Below is a small trained network, with its code and all its weights. Each question gives an input and a class and asks what happens when units are switched off, that is, made to give their printed mean instead of their output.

import numpy as np


def w(rows, s, z=0):
    codes = np.array(rows[::2]) - 128.0
    scale = np.full(codes.shape[1], s)
    scale[-1] = z or s
    return codes * scale


def norm(h):
    return h / np.sqrt((h * h).mean(-1, keepdims=True) + 1e-5)


def f(y):
    return np.maximum(y, 0)


def log_softmax(a):
    a = a - a.max(-1, keepdims=True)
    return a - np.log(np.exp(a).sum(-1, keepdims=True))


def net(x, mask):
    res = np.array(x, float).reshape(1, 7) / 4 @ E
    u = 0
    for l in range(2):
        y = f(norm(res) @ A[l][:, :-1].T + A[l][:, -1])
        res = res + np.where(mask[u : u + 16], y, B[l][:, -1]) @ B[l][:, :-1]
        u += 16
    return log_softmax(norm(res)[-1] @ U[:, :-1].T + U[:, -1])


A, B = {}, {}
E = w([
[89,156,161,99],'x0',
[121,133,133,125],'x1',
[183,163,204,194],'x2',
[146,118,112,140],'x3',
[216,78,150,5],'x4',
[135,124,124,131],'x5',
[81,3,162,183],'x6',
],0.0065)
A[0] = w([
[211,35,174,42,110],'0.n0',
[67,151,192,123,10],'0.n1',
[62,199,61,236,156],'0.n2',
[157,208,144,121,128],'0.n3',
[48,138,207,63,253],'0.n4',
[41,32,160,114,98],'0.n5',
[187,102,145,94,91],'0.n6',
[148,132,77,210,106],'0.n7',
[82,106,28,12,129],'0.n8',
[189,115,192,166,159],'0.n9',
[167,182,104,114,142],'0.n10',
[121,219,80,96,111],'0.n11',
[166,143,142,81,133],'0.n12',
[112,41,204,192,82],'0.n13',
[148,70,238,196,186],'0.n14',
[195,185,254,178,128],'0.n15',
],0.0094,0.0019)
B[0] = w([
[85,92,160,147,223],'0.n0',
[155,77,135,155,152],'0.n1',
[166,96,236,125,254],'0.n2',
[148,77,44,153,183],'0.n3',
[200,88,87,173,188],'0.n4',
[167,76,69,235,207],'0.n5',
[141,139,140,84,170],'0.n6',
[91,136,168,123,179],'0.n7',
[60,135,95,136,229],'0.n8',
[32,99,91,115,181],'0.n9',
[109,138,82,102,180],'0.n10',
[213,106,115,182,202],'0.n11',
[143,132,206,115,172],'0.n12',
[217,123,79,121,212],'0.n13',
[129,77,63,191,218],'0.n14',
[2,131,6,5,210],'0.n15',
],0.0065,0.0068)
A[1] = w([
[189,76,146,127,74],'1.n0',
[139,17,98,75,119],'1.n1',
[23,186,80,254,197],'1.n2',
[150,91,60,76,100],'1.n3',
[184,218,92,113,249],'1.n4',
[135,131,4,148,154],'1.n5',
[144,100,125,187,148],'1.n6',
[124,46,141,56,135],'1.n7',
[152,95,236,108,75],'1.n8',
[43,137,105,129,69],'1.n9',
[126,43,67,198,145],'1.n10',
[129,45,35,181,154],'1.n11',
[197,217,75,109,149],'1.n12',
[218,84,199,147,110],'1.n13',
[34,102,101,70,184],'1.n14',
[151,141,148,77,108],'1.n15',
],0.0086,0.002)
B[1] = w([
[142,121,122,174,153],'1.n0',
[170,167,189,211,212],'1.n1',
[161,111,188,55,216],'1.n2',
[72,142,140,170,192],'1.n3',
[166,1,113,198,169],'1.n4',
[64,148,112,182,221],'1.n5',
[162,147,122,77,182],'1.n6',
[130,188,193,126,174],'1.n7',
[124,176,36,175,139],'1.n8',
[85,210,116,50,150],'1.n9',
[103,167,121,71,243],'1.n10',
[154,207,104,58,254],'1.n11',
[135,84,91,180,169],'1.n12',
[161,220,144,121,158],'1.n13',
[115,176,127,157,186],'1.n14',
[86,115,171,164,139],'1.n15',
],0.0073,0.0092)
U = w([
[117,184,118,116,254],'0',
[131,78,77,140,106],'1',
[38,185,105,61,47],'2',
[128,134,253,107,53],'3',
],0.015,0.0052)

Each question gives the input, the list of numbers given to net, and the class t.
The units are the neurons (one row each of A and B). Each row of codes is followed by its name. A weight is (code - 128) times the scale printed after its matrix; where a second scale follows, it is the last column's (A, B and U).
mask holds one flag per neuron, layer by layer. A switched-off neuron (its flag False) gives its mean, the last column of its row in B, instead of its output. The means were averaged over made-up inputs and are rounded, as every weight is.
A unit's drop is (log p(t) with every unit on - log p(t) with that unit switched off) / (log p(t) with every unit on - log p(t) with every unit switched off).
The circuit of an input: a set's keep is (log p(t) with only the set's units on - log p(t) with every unit switched off) / (log p(t) with every unit on - log p(t) with every unit switched off). Starting from the 12 units with the biggest drops (on a tie, the unit counted first), units are removed one at a time, each time the one whose removal leaves the highest keep (on an exact tie, the one counted first), for as long as the keep stays at least 0.8.
circuit, biggest first: the units of the circuit, biggest drop first
unit that matters most: the unit with the biggest drop
k most important neurons: the k neurons with the biggest drops, biggest first
top k neurons in layer l: the k neurons of layer l with the biggest drops, biggest first
drop when u is switched off: that unit's drop, to one decimal
input [7,-2,4,0,4,-8,1], class 2: circuit, biggest first => (0.n15)
input [0,-5,-1,8,2,-7,7], class 0: circuit, biggest first => (1.n11; 1.n4; 1.n1)
input [-1,-4,5,-5,-8,3,0], class 3: circuit, biggest first => (0.n2; 1.n2)
input [-3,2,6,1,-8,-2,-3], class 3: 2 most important neurons => (0.n2; 1.n2)
input [-2,-6,-4,-3,7,8,-5], class 3: 4 most important neurons => (0.n15; 0.n12; 0.n0; 1.n11)
input [2,-2,8,2,-8,-5,0], class 2: circuit, biggest first => (0.n15; 1.n1)
input [2,3,-5,7,3,-2,6], class 0: 4 most important neurons => (1.n11; 1.n4; 1.n10; 1.n1)
input [-1,-6,-2,5,5,8,4], class 0: 3 most important neurons => (1.n2; 0.n2; 1.n11)
input [-8,-1,-7,1,8,5,7], class 3: circuit, biggest first => (1.n7; 1.n1)
input [7,8,-5,-5,5,-4,-6], class 1: top 4 neurons in layer 1 => (1.n4; 1.n11; 1.n10; 1.n12)
input [-1,1,-7,1,8,6,-8], class 1: 2 most important neurons => (1.n4; 1.n11)
input [0,-8,4,-7,6,8,6], class 0: 2 most important neurons => (1.n7; 1.n11)
input [2,8,0,0,-8,6,-6], class 3: circuit, biggest first => (0.n2; 1.n2)
input [7,7,4,2,-6,0,0], class 3: circuit, biggest first => (1.n2)
input [4,8,-7,7,-8,-5,2], class 3: 3 most important neurons => (0.n2; 1.n2; 0.n15)
input [6,-8,-3,5,-8,-8,4], class 3: 2 most important neurons => (0.n2; 0.n15)
input [6,-4,-5,-1,8,2,-3], class 3: 2 most important neurons => (0.n15; 1.n11)
input [-6,8,6,5,-4,0,5], class 2: top 2 neurons in layer 1 => (1.n10; 1.n11)
input [5,7,-7,4,6,8,-8], class 1: top 3 neurons in layer 1 => (1.n4; 1.n11; 1.n10)
input [-5,0,-1,1,6,8,-2], class 3: most important neuron => (1.n11)
input [-3,-3,8,6,0,4,6], class 2: top 2 neurons in layer 0 => (0.n15; 0.n9)
input [5,-3,-6,0,-7,6,-8], class 1: 2 most important neurons => (0.n11; 1.n4)
input [-6,6,0,3,0,8,2], class 0: top 2 neurons in layer 0 => (0.n15; 0.n8)
input [-5,0,-5,7,2,4,-8], class 1: 2 most important neurons => (1.n4; 0.n15)
input [-3,-7,2,-8,4,2,4], class 0: 2 most important neurons => (1.n11; 1.n4)
input [-8,2,6,-3,4,4,5], class 2: top 3 neurons in layer 0 => (0.n15; 0.n2; 0.n9)
input [7,-8,7,1,6,0,3], class 2: drop when 0.n9 is switched off => 0.2
input [8,6,2,1,-8,-7,-4], class 3: drop when 1.n3 is switched off => 0.0
input [7,1,-3,-5,-4,8,8], class 1: unit that matters most => 0.n5
